Below is a small trained network, with its code and all its weights. Each question gives an input and a class and asks what happens when units are switched off, that is, made to give their printed mean instead of their output.

import numpy as np


def w(rows, s, z=0):
    codes = np.array(rows[::2]) - 128.0
    scale = np.full(codes.shape[1], s)
    scale[-1] = z or s
    return codes * scale


def f(y):
    return y / 2 * (1 + np.tanh(0.7978845608 * (y + 0.044715 * y**3)))


def log_softmax(a):
    a = a - a.max(-1, keepdims=True)
    return a - np.log(np.exp(a).sum(-1, keepdims=True))


def net(x, mask):
    res = np.array(x, float).reshape(1, 8) / 4 @ E
    y = f(res @ A[0][:, :-1].T + A[0][:, -1])
    res = res + np.where(mask, y, B[0][:, -1]) @ B[0][:, :-1]
    return log_softmax(res[-1] @ U[:, :-1].T + U[:, -1])


A, B = {}, {}
E = w([
[222,135,74,119,77,156,105,105,130,33],'x0',
[194,116,116,179,214,66,133,228,210,126],'x1',
[127,130,131,129,128,130,125,130,128,130],'x2',
[117,156,111,60,171,144,119,156,119,111],'x3',
[155,119,220,71,74,96,131,177,118,109],'x4',
[118,182,184,198,181,110,133,123,44,54],'x5',
[127,83,178,146,167,254,221,149,165,95],'x6',
[208,173,150,126,149,172,117,120,86,207],'x7',
],0.0061)
A[0] = w([
[177,148,137,121,142,148,117,121,107,172,62],'neuron 0',
[109,107,146,104,163,209,145,160,139,99,44],'neuron 1',
[159,137,101,123,167,96,138,179,151,121,59],'neuron 2',
[183,139,136,125,150,152,127,131,91,180,3],'neuron 3',
[131,116,151,145,140,182,176,113,159,111,20],'neuron 4',
[44,113,100,111,133,89,132,145,156,51,43],'neuron 5',
[196,137,74,102,109,149,119,129,116,57,35],'neuron 6',
[120,130,113,137,114,127,140,153,107,135,25],'neuron 7',
[141,124,169,106,111,122,124,150,128,119,53],'neuron 8',
[142,146,105,123,121,72,111,121,104,146,29],'neuron 9',
[97,116,121,131,113,120,136,133,148,101,25],'neuron 10',
[111,127,130,100,111,139,136,86,97,119,66],'neuron 11',
[149,116,168,97,104,111,134,160,117,128,75],'neuron 12',
[158,128,114,147,159,116,122,152,147,134,34],'neuron 13',
[76,127,153,115,162,118,136,140,125,173,54],'neuron 14',
[91,125,135,130,146,114,143,143,112,164,47],'neuron 15',
[165,127,123,143,104,137,115,113,139,98,81],'neuron 16',
[154,110,132,204,110,99,148,122,167,147,58],'neuron 17',
[177,155,130,118,161,161,116,137,84,183,94],'neuron 18',
[149,95,148,206,72,103,152,98,122,147,118],'neuron 19',
[152,131,128,125,172,108,108,158,164,118,43],'neuron 20',
[153,144,135,124,139,148,126,134,118,146,7],'neuron 21',
[92,145,113,102,113,173,119,113,89,129,51],'neuron 22',
[161,125,128,121,169,105,142,153,154,118,45],'neuron 23',
[127,161,98,100,138,71,108,122,111,132,47],'neuron 24',
[133,99,96,82,99,141,135,131,183,171,7],'neuron 25',
[112,165,81,8,223,151,115,184,102,91,70],'neuron 26',
[113,158,145,136,176,131,116,145,67,66,67],'neuron 27',
[70,134,161,129,156,122,137,143,119,181,24],'neuron 28',
[175,133,103,123,115,139,141,119,129,96,13],'neuron 29',
[117,136,134,112,114,134,129,96,115,124,11],'neuron 30',
[135,138,144,155,172,100,149,110,74,86,22],'neuron 31',
[130,112,82,73,107,144,135,151,170,170,54],'neuron 32',
[103,146,38,161,186,171,111,102,133,140,51],'neuron 33',
[121,138,113,135,110,84,100,125,126,132,28],'neuron 34',
[147,136,191,67,109,112,115,168,126,111,75],'neuron 35',
[148,121,185,113,91,109,139,158,131,119,66],'neuron 36',
[118,150,140,158,148,117,133,143,74,100,27],'neuron 37',
[120,125,98,112,130,70,94,117,101,132,51],'neuron 38',
[94,138,127,118,91,158,128,102,98,135,25],'neuron 39',
],0.014,0.0074)
B[0] = w([
[124,109,125,146,87,144,148,101,181,59,170],'neuron 0',
[201,145,110,143,93,135,135,219,79,141,241],'neuron 1',
[80,131,208,90,85,107,145,137,81,144,216],'neuron 2',
[122,90,152,117,106,154,162,128,161,29,153],'neuron 3',
[205,155,113,154,113,129,139,217,101,131,207],'neuron 4',
[103,105,124,127,54,136,157,99,224,24,254],'neuron 5',
[68,146,154,116,186,109,42,203,179,137,246],'neuron 6',
[133,109,195,157,195,192,150,131,112,57,84],'neuron 7',
[94,137,118,167,172,153,154,108,108,113,132],'neuron 8',
[185,130,134,147,129,157,177,193,109,116,175],'neuron 9',
[126,110,170,152,138,180,136,100,129,41,116],'neuron 10',
[70,123,203,132,94,108,135,131,101,146,179],'neuron 11',
[103,138,78,144,156,123,141,115,87,109,168],'neuron 12',
[87,96,192,137,133,124,141,134,86,110,152],'neuron 13',
[99,144,128,103,173,123,60,173,160,122,197],'neuron 14',
[110,161,152,136,161,167,68,129,148,110,145],'neuron 15',
[101,144,148,116,175,126,125,165,167,150,161],'neuron 16',
[91,122,145,131,87,150,114,92,113,171,191],'neuron 17',
[110,114,100,118,54,105,149,125,205,49,228],'neuron 18',
[134,125,73,151,112,164,113,72,186,201,229],'neuron 19',
[87,112,188,105,101,142,128,123,69,144,176],'neuron 20',
[132,92,179,141,158,172,155,132,105,16,104],'neuron 21',
[79,104,200,134,110,123,142,130,78,157,188],'neuron 22',
[88,118,178,128,97,131,121,136,70,143,167],'neuron 23',
[203,131,108,165,118,153,134,184,88,132,195],'neuron 24',
[219,117,182,105,179,104,132,73,118,118,205],'neuron 25',
[126,111,85,196,92,179,108,47,198,253,254],'neuron 26',
[191,122,144,63,154,88,134,73,118,142,233],'neuron 27',
[111,137,138,109,176,109,60,197,166,117,193],'neuron 28',
[120,117,173,176,197,163,79,161,142,81,135],'neuron 29',
[109,98,200,151,136,155,141,136,87,96,112],'neuron 30',
[196,113,163,97,170,111,126,69,113,130,179],'neuron 31',
[206,138,169,93,175,104,138,49,117,123,229],'neuron 32',
[59,149,27,123,187,105,165,106,39,93,244],'neuron 33',
[172,140,140,163,135,180,149,179,122,113,152],'neuron 34',
[77,146,48,128,154,107,154,109,81,101,216],'neuron 35',
[93,127,55,148,161,142,137,115,80,126,181],'neuron 36',
[183,117,172,94,171,124,148,100,131,129,159],'neuron 37',
[185,138,104,126,130,165,155,221,92,146,203],'neuron 38',
[84,96,200,136,102,116,138,148,93,143,174],'neuron 39',
],0.025,0.0038)
U = w([
[223,120,147,195,114,171,177,254,92,137,108],'0',
[62,54,234,136,90,112,149,156,67,167,94],'1',
[213,87,181,99,203,79,150,89,132,136,95],'2',
[83,128,158,148,210,132,34,217,192,118,103],'3',
[117,56,139,166,78,146,180,143,200,23,113],'4',
[123,117,115,124,101,63,129,162,143,173,248],'5',
[77,123,68,172,179,110,177,133,72,123,112],'6',
[135,87,127,207,111,187,125,110,170,221,147],'7',
],0.0054,0.015)

Each question gives the input, the list of numbers given to net, and the class t.
The units are the neurons (one row each of A and B). Each row of codes is followed by its name. A weight is (code - 128) times the scale printed after its matrix; where a second scale follows, it is the last column's (A, B and U).
mask holds one flag per neuron, in row order. A switched-off neuron (its flag False) gives its mean, the last column of its row in B, instead of its output. The means were averaged over made-up inputs and are rounded, as every weight is.
A unit's drop is (log p(t) with every unit on - log p(t) with that unit switched off) / (log p(t) with every unit on - log p(t) with every unit switched off).
The circuit of an input: a set's keep is (log p(t) with only the set's units on - log p(t) with every unit switched off) / (log p(t) with every unit on - log p(t) with every unit switched off). Starting from the 12 units with the biggest drops (on a tie, the unit counted first), units are removed one at a time, each time the one whose removal leaves the highest keep (on an exact tie, the one counted first), for as long as the keep stays at least 0.8.
units of the circuit, in order: the units of the circuit, biggest drop first
unit that matters most: the unit with the biggest drop
top k neurons: the k neurons with the biggest drops, biggest first
drop when u is switched off: that unit's drop, to one decimal
input [-7,-7,-6,-2,6,4,8,2], class 0: top 3 neurons => neuron 1; neuron 4; neuron 6
input [-5,7,6,8,-6,-2,1,8], class 4: unit that matters most => neuron 18
input [-7,-7,0,0,0,-8,8,-8], class 0: top 2 neurons => neuron 1; neuron 4
input [-1,7,0,6,2,2,-7,0], class 0: top 2 neurons => neuron 24; neuron 38
input [0,-8,5,8,1,8,2,-7], class 1: top 3 neurons => neuron 22; neuron 11; neuron 39
input [-5,-4,-6,2,-8,-7,-1,1], class 6: top 4 neurons => neuron 33; neuron 27; neuron 31; neuron 37
input [0,-7,-6,4,-1,3,2,-7], class 1: top 4 neurons => neuron 22; neuron 11; neuron 39; neuron 18
input [4,-5,-3,8,1,7,-1,-5], class 7: top 2 neurons => neuron 26; neuron 32
input [-1,-4,3,1,-6,6,-3,-3], class 2: units of the circuit, in order => neuron 27; neuron 31
input [-7,1,1,-7,5,1,4,0], class 3: units of the circuit, in order => neuron 28; neuron 14
input [-1,-3,-1,5,-5,2,-6,2], class 0: units of the circuit, in order => neuron 24; neuron 38
input [0,-4,5,-8,3,2,3,-7], class 7: top 2 neurons => neuron 19; neuron 18
input [-7,-6,2,-6,6,-4,1,5], class 3: top 2 neurons => neuron 28; neuron 14
input [-2,-8,6,7,3,1,1,3], class 1: unit that matters most => neuron 22
input [-5,-4,1,1,6,0,-6,-4], class 0: units of the circuit, in order => neuron 38; neuron 24
input [2,6,-5,-7,-7,4,8,4], class 0: top 2 neurons => neuron 4; neuron 1
input [5,0,-3,6,0,-6,8,-7], class 0: top 2 neurons => neuron 1; neuron 4
input [2,-4,8,-5,5,8,0,-7], class 2: top 3 neurons => neuron 27; neuron 31; neuron 37
input [6,-4,2,5,-6,0,4,5], class 3: top 2 neurons => neuron 6; neuron 29
input [-4,5,-5,-4,-7,7,2,1], class 2: top 3 neurons => neuron 31; neuron 27; neuron 37
input [8,-4,-8,3,-6,-5,4,2], class 3: units of the circuit, in order => neuron 6
input [-4,-8,0,6,3,-2,-6,7], class 1: drop when neuron 22 is switched off => 0.9
input [-4,3,-3,4,7,-3,3,-7], class 4: drop when neuron 5 is switched off => 2.0
input [3,-3,-1,-4,8,-6,5,1], class 6: drop when neuron 27 is switched off => 0.0
input [0,5,-1,7,-6,-5,-1,5], class 7: drop when neuron 28 is switched off => 0.1
